Below is a small trained network, with its code and all its weights. Each question gives an input and a target symbol and asks what happens when units are switched off, that is, made to give their printed mean instead of their output.

import numpy as np


def w(rows, s, z=0):
    codes = np.array(rows[::2]) - 128.0
    scale = np.full(codes.shape[1], s)
    scale[-1] = z or s
    return codes * scale


def norm(h):
    return h / np.sqrt((h * h).mean(-1, keepdims=True) + 1e-5)


def f(y):
    return np.maximum(y, 0)


def softmax(a):
    e = np.exp(a - a.max(-1, keepdims=True))
    return e / e.sum(-1, keepdims=True)


def log_softmax(a):
    a = a - a.max(-1, keepdims=True)
    return a - np.log(np.exp(a).sum(-1, keepdims=True))


def net(x, mask):
    ids = ['αβγδεζηθλμξπστφω'.index(c) for c in x.split()]
    T = len(ids)
    res = E[ids] + P[:T]
    r = norm(res)
    for j in range(2):
        rows = slice(3 * j, 3 * j + 3)
        q, k, v = (r @ M[0][rows].T for M in (Q, K, V))
        z = softmax(np.where(np.tri(T) > 0, q @ k.T / 3**0.5, -1e9)) @ v
        o = O[0][rows]
        res = res + np.where(mask[j], z, o[:, -1]) @ o[:, :-1]
    y = f(norm(res) @ A[0][:, :-1].T + A[0][:, -1])
    res = res + np.where(mask[2:14], y, B[0][:, -1]) @ B[0][:, :-1]
    return log_softmax(norm(res)[-1] @ U[:, :-1].T + U[:, -1])


Q, K, V, O, A, B = {}, {}, {}, {}, {}, {}
E = w([
[114,133,186,80,108,144],'α',
[124,176,129,121,125,103],'β',
[91,166,127,113,109,99],'γ',
[142,162,150,143,137,129],'δ',
[140,163,178,113,126,118],'ε',
[93,172,208,202,134,113],'ζ',
[117,163,151,73,109,128],'η',
[175,187,217,123,131,67],'θ',
[134,56,98,210,148,89],'λ',
[212,136,34,167,46,130],'μ',
[99,180,176,134,114,118],'ξ',
[228,203,30,49,131,161],'π',
[177,85,34,1,179,70],'σ',
[107,145,172,76,92,125],'τ',
[108,131,104,135,231,76],'φ',
[106,186,161,114,110,89],'ω',
],0.0046)
P = w([
[22,227,233,254,6,130],'0',
[54,214,222,210,22,100],'1',
[79,198,226,178,36,76],'2',
[93,191,225,158,45,66],'3',
[105,181,220,146,53,59],'4',
[118,166,224,132,58,56],'5',
[127,157,216,120,66,55],'6',
[130,144,204,115,68,60],'7',
[134,142,204,103,69,55],'8',
[140,136,196,92,68,54],'9',
[150,136,189,83,66,49],'10',
[146,163,208,102,60,43],'11',
],0.0019)
Q[0] = w([
[115,214,221,71,132,60],'head 1',
[94,150,215,113,124,79],'head 1',
[78,24,66,217,253,208],'head 1',
[104,164,186,109,111,73],'head 2',
[115,202,201,22,66,13],'head 2',
[120,180,246,70,57,23],'head 2',
],0.0048)
K[0] = w([
[168,108,84,56,206,79],'head 1',
[143,55,74,81,219,98],'head 1',
[16,188,221,188,96,150],'head 1',
[156,3,42,112,178,50],'head 2',
[231,33,18,85,201,26],'head 2',
[203,19,37,69,142,52],'head 2',
],0.0044)
V[0] = w([
[206,91,32,122,94,152],'head 1',
[97,75,245,94,79,107],'head 1',
[170,142,55,106,132,94],'head 1',
[39,42,180,70,251,177],'head 2',
[39,214,226,75,227,205],'head 2',
[231,206,147,70,3,141],'head 2',
],0.0028)
O[0] = w([
[192,198,140,76,69,180,46],'head 1',
[50,121,137,210,75,198,179],'head 1',
[86,157,161,114,207,107,146],'head 1',
[63,128,253,155,157,74,7],'head 2',
[108,216,243,55,202,127,101],'head 2',
[124,211,53,110,61,186,201],'head 2',
],0.0034,0.0022)
A[0] = w([
[89,27,91,152,121,114,114],'neuron 1',
[89,175,158,88,198,20,149],'neuron 2',
[180,160,76,206,197,35,161],'neuron 3',
[48,105,206,217,178,149,226],'neuron 4',
[87,219,150,151,214,216,33],'neuron 5',
[68,89,99,52,182,140,140],'neuron 6',
[75,164,186,104,110,96,28],'neuron 7',
[168,38,71,133,211,120,229],'neuron 8',
[115,53,65,162,63,117,157],'neuron 9',
[114,129,230,62,208,83,168],'neuron 10',
[174,216,100,109,144,181,250],'neuron 11',
[107,128,116,114,254,65,191],'neuron 12',
],0.0042,0.002)
B[0] = w([
[132,120,227,171,165,82,167],'neuron 1',
[130,92,32,191,125,120,247],'neuron 2',
[91,44,225,36,57,186,211],'neuron 3',
[204,109,53,29,130,89,255],'neuron 4',
[158,8,127,145,237,129,150],'neuron 5',
[42,118,116,58,206,2,148],'neuron 6',
[136,74,209,179,177,121,207],'neuron 7',
[45,111,236,131,132,105,175],'neuron 8',
[219,25,166,189,108,85,200],'neuron 9',
[72,155,31,97,165,174,223],'neuron 10',
[162,86,98,122,213,199,239],'neuron 11',
[25,114,76,29,131,135,194],'neuron 12',
],0.0038,0.0031)
U = w([
[211,98,224,134,225,232,33],'α',
[126,217,41,198,169,205,111],'β',
[216,202,52,28,123,218,237],'γ',
[229,83,73,162,218,217,3],'δ',
[36,190,203,73,164,234,49],'ε',
[62,154,208,45,69,197,49],'ζ',
[45,196,47,217,40,47,4],'η',
[237,78,36,173,25,189,248],'θ',
[110,74,210,207,208,135,68],'λ',
[177,187,161,122,164,64,2],'μ',
[45,241,131,217,114,59,38],'ξ',
[41,187,215,67,35,191,112],'π',
[117,154,147,215,176,40,20],'σ',
[41,57,33,25,218,46,247],'τ',
[233,201,195,221,85,122,9],'φ',
[202,3,194,177,51,47,254],'ω',
],0.0053,0.0037)

Each question gives the input, a string of symbols that net reads in full, and the target symbol t.
The units are the heads (3 rows each of Q, K, V and O) and the neurons (one row each of A and B). Each row of codes is followed by its name. A weight is (code - 128) times the scale printed after its matrix; where a second scale follows, it is the last column's (O, A, B and U).
mask holds one flag per unit, heads first, then neurons. A switched-off unit (its flag False) gives its mean, the last column of its rows in O or B, instead of its output. The means were averaged over made-up inputs and are rounded, as every weight is.
A unit's drop is (log p(t) with every unit on - log p(t) with that unit switched off) / (log p(t) with every unit on - log p(t) with every unit switched off).
The circuit of an input: a set's keep is (log p(t) with only the set's units on - log p(t) with every unit switched off) / (log p(t) with every unit on - log p(t) with every unit switched off). Starting from the 12 units with the biggest drops (on a tie, the unit counted first), units are removed one at a time, each time the one whose removal leaves the highest keep (on an exact tie, the one counted first), for as long as the keep stays at least 0.8.
circuit, biggest first: the units of the circuit, biggest drop first
top k neurons: the k neurons with the biggest drops, biggest first
which heads matter: for each layer, one digit per head in row order, 1 if its drop is at least 0.15 and else 0, layers parted by /
drop of u: that unit's drop, to one decimal
input τ δ ε γ, target η: circuit, biggest first => head 1; head 2; neuron 3; neuron 12
input τ φ ε τ, target τ: circuit, biggest first => head 2; neuron 10; neuron 4; neuron 2
input τ π ζ α, target γ: circuit, biggest first => head 2; head 1
input μ π φ φ ε, target τ: circuit, biggest first => head 2; neuron 2; neuron 10
input α β ε τ τ θ ε μ δ, target θ: circuit, biggest first => head 2
input ε μ ω τ ε β, target θ: which heads matter => 01
input ζ ε ω φ δ ξ, target τ: top 2 neurons => neuron 4; neuron 10
input ω ω β η τ φ λ ε η, target ω: circuit, biggest first => head 2; neuron 12
input θ μ λ π π τ θ β ε β γ, target γ: top 2 neurons => neuron 2; neuron 11
input β ω π β γ λ τ, target ω: circuit, biggest first => head 2; neuron 9
input θ τ γ θ ε δ β, target β: top 2 neurons => neuron 4; neuron 3
input ε τ τ φ μ τ η ξ η β τ ε, target θ: circuit, biggest first => head 2; neuron 4
input β η δ δ π τ ω τ, target γ: circuit, biggest first => head 1; head 2
input γ ξ η ζ λ β φ λ η β β, target ω: top neuron => neuron 9
input ξ λ τ π β τ θ β ε, target γ: which heads matter => 11
input θ σ η π η β, target θ: top 2 neurons => neuron 2; neuron 12
input τ μ λ σ γ ξ τ β θ η, target γ: circuit, biggest first => head 1; neuron 3; neuron 12; neuron 8
input τ φ δ ζ θ ζ, target τ: top 2 neurons => neuron 4; neuron 10
input φ τ α, target τ: top 2 neurons => neuron 4; neuron 10
input ζ λ τ λ β ω β η π γ ε θ, target γ: top neuron => neuron 9
input τ β ξ λ μ ε θ π ω α, target γ: which heads matter => 10
input λ γ γ τ φ ζ τ ζ μ δ η, target θ: which heads matter => 01
input τ φ ζ ε β θ, target τ: top 2 neurons => neuron 10; neuron 2
input β γ φ β η α ε, target τ: top 3 neurons => neuron 10; neuron 4; neuron 2
input ε ξ π θ δ β, target γ: drop of neuron 12 => 0.0
input λ β τ α, target ω: drop of head 2 => 0.2
